Below are the code and all the weights of a small trained network. Each question names an input and a class and asks about switching units off, where a switched-off unit gives its printed mean instead of its output.

import numpy as np


def w(rows, s, z=0):
    codes = np.array(rows[::2]) - 128.0
    scale = np.full(codes.shape[1], s)
    scale[-1] = z or s
    return codes * scale


def f(y):
    return y / 2 * (1 + np.tanh(0.7978845608 * (y + 0.044715 * y**3)))


def log_softmax(a):
    a = a - a.max(-1, keepdims=True)
    return a - np.log(np.exp(a).sum(-1, keepdims=True))


def net(x, mask):
    res = np.array(x, float).reshape(1, 5) / 4 @ E
    y = f(res @ A[0][:, :-1].T + A[0][:, -1])
    res = res + np.where(mask, y, B[0][:, -1]) @ B[0][:, :-1]
    return log_softmax(res[-1] @ U[:, :-1].T + U[:, -1])


A, B = {}, {}
E = w([
[215,81,106,130,163,54,229,103,147,88,85,121],'x0',
[127,96,125,190,150,75,129,150,82,144,132,135],'x1',
[124,102,247,158,130,124,135,147,201,77,73,225],'x2',
[125,164,194,169,140,98,137,166,168,105,195,28],'x3',
[119,179,135,58,192,103,121,71,150,187,51,84],'x4',
],0.012)
A[0] = w([
[111,132,147,149,72,169,103,168,123,93,233,160,211],'neuron 0',
[112,144,212,97,171,127,115,121,133,148,2,196,168],'neuron 1',
[137,118,143,78,148,145,157,91,188,78,110,137,99],'neuron 2',
[145,128,182,159,129,125,156,172,176,80,177,111,253],'neuron 3',
[146,96,190,198,117,122,144,174,132,48,187,193,106],'neuron 4',
[156,131,79,83,128,133,127,93,124,143,95,181,152],'neuron 5',
[131,129,68,102,169,115,135,91,62,156,79,103,143],'neuron 6',
[107,133,111,147,137,144,115,138,114,152,198,92,220],'neuron 7',
[114,142,159,151,167,104,127,153,107,153,189,61,117],'neuron 8',
],0.013,0.0029)
B[0] = w([
[86,129,178,103,115,199,109,178,108,150,138,167,235],'neuron 0',
[116,103,119,140,149,152,71,59,251,170,123,148,230],'neuron 1',
[181,172,150,64,112,131,140,110,156,130,78,109,176],'neuron 2',
[144,107,160,145,23,109,152,93,119,40,138,93,221],'neuron 3',
[92,143,94,187,35,108,192,204,182,138,137,144,248],'neuron 4',
[83,113,123,123,159,171,182,102,98,71,112,121,202],'neuron 5',
[143,119,56,134,173,88,136,129,91,147,117,142,233],'neuron 6',
[132,139,154,114,174,107,92,155,102,155,152,133,198],'neuron 7',
[167,118,159,163,94,78,85,106,139,103,185,86,203],'neuron 8',
],0.016,0.018)
U = w([
[66,83,169,148,154,131,77,40,254,184,84,171,183],'0',
[176,195,192,30,75,120,171,107,179,119,72,119,81],'1',
[73,83,42,82,189,127,228,114,55,126,86,153,239],'2',
[44,166,227,67,113,229,38,230,65,190,220,161,221],'3',
[80,142,171,183,37,115,194,240,179,156,151,178,3],'4',
[163,153,121,124,177,5,78,158,67,221,192,96,94],'5',
[128,124,237,152,93,71,89,127,119,62,213,81,53],'6',
],0.008,0.0026)

Each question gives the input, the list of numbers given to net, and the class t.
The units are the neurons (one row each of A and B). Each row of codes is followed by its name. A weight is (code - 128) times the scale printed after its matrix; where a second scale follows, it is the last column's (A, B and U).
mask holds one flag per neuron, in row order. A switched-off neuron (its flag False) gives its mean, the last column of its row in B, instead of its output. The means were averaged over made-up inputs and are rounded, as every weight is.
A unit's drop is (log p(t) with every unit on - log p(t) with that unit switched off) / (log p(t) with every unit on - log p(t) with every unit switched off).
The circuit of an input: a set's keep is (log p(t) with only the set's units on - log p(t) with every unit switched off) / (log p(t) with every unit on - log p(t) with every unit switched off). Starting from all 9 units, units are removed one at a time, each time the one whose removal leaves the highest keep (on an exact tie, the one counted first), for as long as the keep stays at least 0.8.
units of the circuit, in order: the units of the circuit, biggest drop first
top k neurons: the k neurons with the biggest drops, biggest first
drop of u: that unit's drop, to one decimal
input [-3,-5,-3,6,-1], class 3: top 2 neurons	(neuron 0; neuron 7)
input [6,-7,-2,-1,8], class 2: top 2 neurons	(neuron 6; neuron 5)
input [8,4,-4,5,1], class 6: units of the circuit, in order	(neuron 8)
input [2,2,-4,8,-6], class 6: top 2 neurons	(neuron 8; neuron 3)
input [-2,5,2,5,6], class 6: top 2 neurons	(neuron 8; neuron 6)
input [-7,-3,0,7,-5], class 3: top 2 neurons	(neuron 0; neuron 7)
input [4,7,-8,-3,0], class 2: top 3 neurons	(neuron 5; neuron 6; neuron 1)
input [1,3,-2,-7,8], class 2: top 3 neurons	(neuron 6; neuron 5; neuron 8)
input [-4,8,-1,-8,6], class 2: top 4 neurons	(neuron 6; neuron 5; neuron 8; neuron 0)
input [8,-4,-6,5,-7], class 6: top 2 neurons	(neuron 3; neuron 8)
input [-3,7,-3,6,0], class 6: drop of neuron 8	1.9
input [1,-6,0,-1,0], class 1: drop of neuron 1	0.4
input [-3,-5,2,4,5], class 0: drop of neuron 1	0.6
input [-6,-3,2,-8,-6], class 3: units of the circuit, in order	(neuron 0)
input [8,-1,3,-5,0], class 0: drop of neuron 1	2.8
